Here is a tiny trained network, its code and every weight. The questions are about switching its units off for an input and a class, where a switched-off unit gives its printed mean instead of its output.

import numpy as np


def w(rows, s, z=0):
    codes = np.array(rows[::2]) - 128.0
    scale = np.full(codes.shape[1], s)
    scale[-1] = z or s
    return codes * scale


def f(y):
    return y / 2 * (1 + np.tanh(0.7978845608 * (y + 0.044715 * y**3)))


def log_softmax(a):
    a = a - a.max(-1, keepdims=True)
    return a - np.log(np.exp(a).sum(-1, keepdims=True))


def net(x, mask):
    res = np.array(x, float).reshape(1, 3) / 4 @ E
    y = f(res @ A[0][:, :-1].T + A[0][:, -1])
    res = res + np.where(mask, y, B[0][:, -1]) @ B[0][:, :-1]
    return log_softmax(res[-1] @ U[:, :-1].T + U[:, -1])


A, B = {}, {}
E = w([
[143,112,141,90,60,187,166,176,43,155,117,110],'x0',
[95,118,70,79,165,124,73,197,189,217,48,88],'x1',
[86,199,151,12,182,133,124,159,193,81,206,196],'x2',
],0.011)
A[0] = w([
[104,136,121,44,126,138,152,130,112,78,157,159,30],'n0',
[118,120,112,125,157,143,102,166,142,208,67,118,42],'n1',
[133,123,127,112,109,174,154,148,78,136,134,117,25],'n2',
[112,120,117,247,182,72,121,66,211,85,133,141,43],'n3',
[113,109,133,105,69,160,177,169,36,136,129,135,187],'n4',
[129,129,150,136,124,133,142,98,80,82,148,142,46],'n5',
[119,127,125,195,118,144,155,99,84,73,149,152,40],'n6',
[139,106,119,242,106,121,128,104,95,163,88,102,228],'n7',
[116,113,110,176,111,125,133,118,93,154,91,123,3],'n8',
[143,140,155,131,121,133,154,87,106,56,182,139,242],'n9',
],0.011,0.0053)
B[0] = w([
[170,122,246,148,196,131,108,136,165,142,158,122,182],'n0',
[129,84,119,107,94,100,142,129,133,251,96,135,206],'n1',
[172,194,131,146,19,153,124,155,111,111,194,54,156],'n2',
[184,130,222,133,93,158,89,96,20,187,92,118,229],'n3',
[146,112,176,157,161,120,83,49,47,158,62,160,217],'n4',
[147,132,101,113,12,114,118,179,181,167,144,79,167],'n5',
[117,126,89,105,34,101,141,161,190,171,147,90,181],'n6',
[100,143,140,92,230,130,132,144,166,103,146,175,249],'n7',
[180,168,235,116,74,147,131,189,228,81,253,65,164],'n8',
[91,96,75,103,189,119,135,150,154,192,77,141,229],'n9',
],0.015)
U = w([
[118,78,97,92,68,65,139,161,168,194,85,99,116],'0',
[176,144,214,103,187,146,121,149,182,86,194,146,104],'1',
[212,143,176,138,73,155,95,61,12,131,110,101,114],'2',
[23,95,69,107,207,111,133,66,79,90,54,217,254],'3',
[136,123,77,139,102,114,139,106,86,51,162,126,103],'4',
[106,149,70,163,78,132,136,115,96,80,159,114,103],'5',
[86,136,94,128,91,131,172,84,117,54,106,117,102],'6',
],0.011,0.013)

Each question gives the input, the list of numbers given to net, and the class t.
The units are the neurons (one row each of A and B). Each row of codes is followed by its name. A weight is (code - 128) times the scale printed after its matrix; where a second scale follows, it is the last column's (A, B and U).
mask holds one flag per neuron, in row order. A switched-off neuron (its flag False) gives its mean, the last column of its row in B, instead of its output. The means were averaged over made-up inputs and are rounded, as every weight is.
A unit's drop is (log p(t) with every unit on - log p(t) with that unit switched off) / (log p(t) with every unit on - log p(t) with every unit switched off).
The circuit of an input: a set's keep is (log p(t) with only the set's units on - log p(t) with every unit switched off) / (log p(t) with every unit on - log p(t) with every unit switched off). Starting from all 10 units, units are removed one at a time, each time the one whose removal leaves the highest keep (on an exact tie, the one counted first), for as long as the keep stays at least 0.8.
units of the circuit, in order: the units of the circuit, biggest drop first
unit that matters most: the unit with the biggest drop
top k neurons: the k neurons with the biggest drops, biggest first
drop when u is switched off: that unit's drop, to one decimal
input [-6,1,-4], class 2: top neuron -> (n3)
input [8,0,-8], class 1: top 2 neurons -> (n7; n8)
input [-3,0,3], class 3: top 3 neurons -> (n8; n2; n5)
input [3,-3,1], class 3: top 3 neurons -> (n3; n8; n9)
input [2,3,-5], class 1: top 2 neurons -> (n8; n7)
input [-6,2,5], class 2: top 3 neurons -> (n7; n3; n8)
input [-3,1,-4], class 1: top 3 neurons -> (n7; n9; n4)
input [-7,-4,-7], class 1: top 2 neurons -> (n7; n4)
input [3,-4,2], class 0: units of the circuit, in order -> (n3; n7)
input [7,-4,-7], class 1: top 4 neurons -> (n7; n8; n3; n1)
input [7,0,6], class 2: top 2 neurons -> (n7; n4)
input [4,-2,-4], class 1: top 3 neurons -> (n7; n3; n8)
input [2,-2,-3], class 3: top 2 neurons -> (n3; n0)
input [-3,-6,-4], class 0: unit that matters most -> n6
input [3,-6,-6], class 0: top 4 neurons -> (n6; n5; n9; n0)
input [8,6,8], class 1: top 2 neurons -> (n0; n3)
input [0,1,-1], class 3: drop when n8 is switched off -> 0.1
input [-6,-1,-1], class 2: drop when n3 is switched off -> 3.5
input [-7,-2,-2], class 2: drop when n3 is switched off -> 9.4
input [-6,5,2], class 2: drop when n7 is switched off -> 0.2
input [6,4,0], class 2: units of the circuit, in order -> (n4)
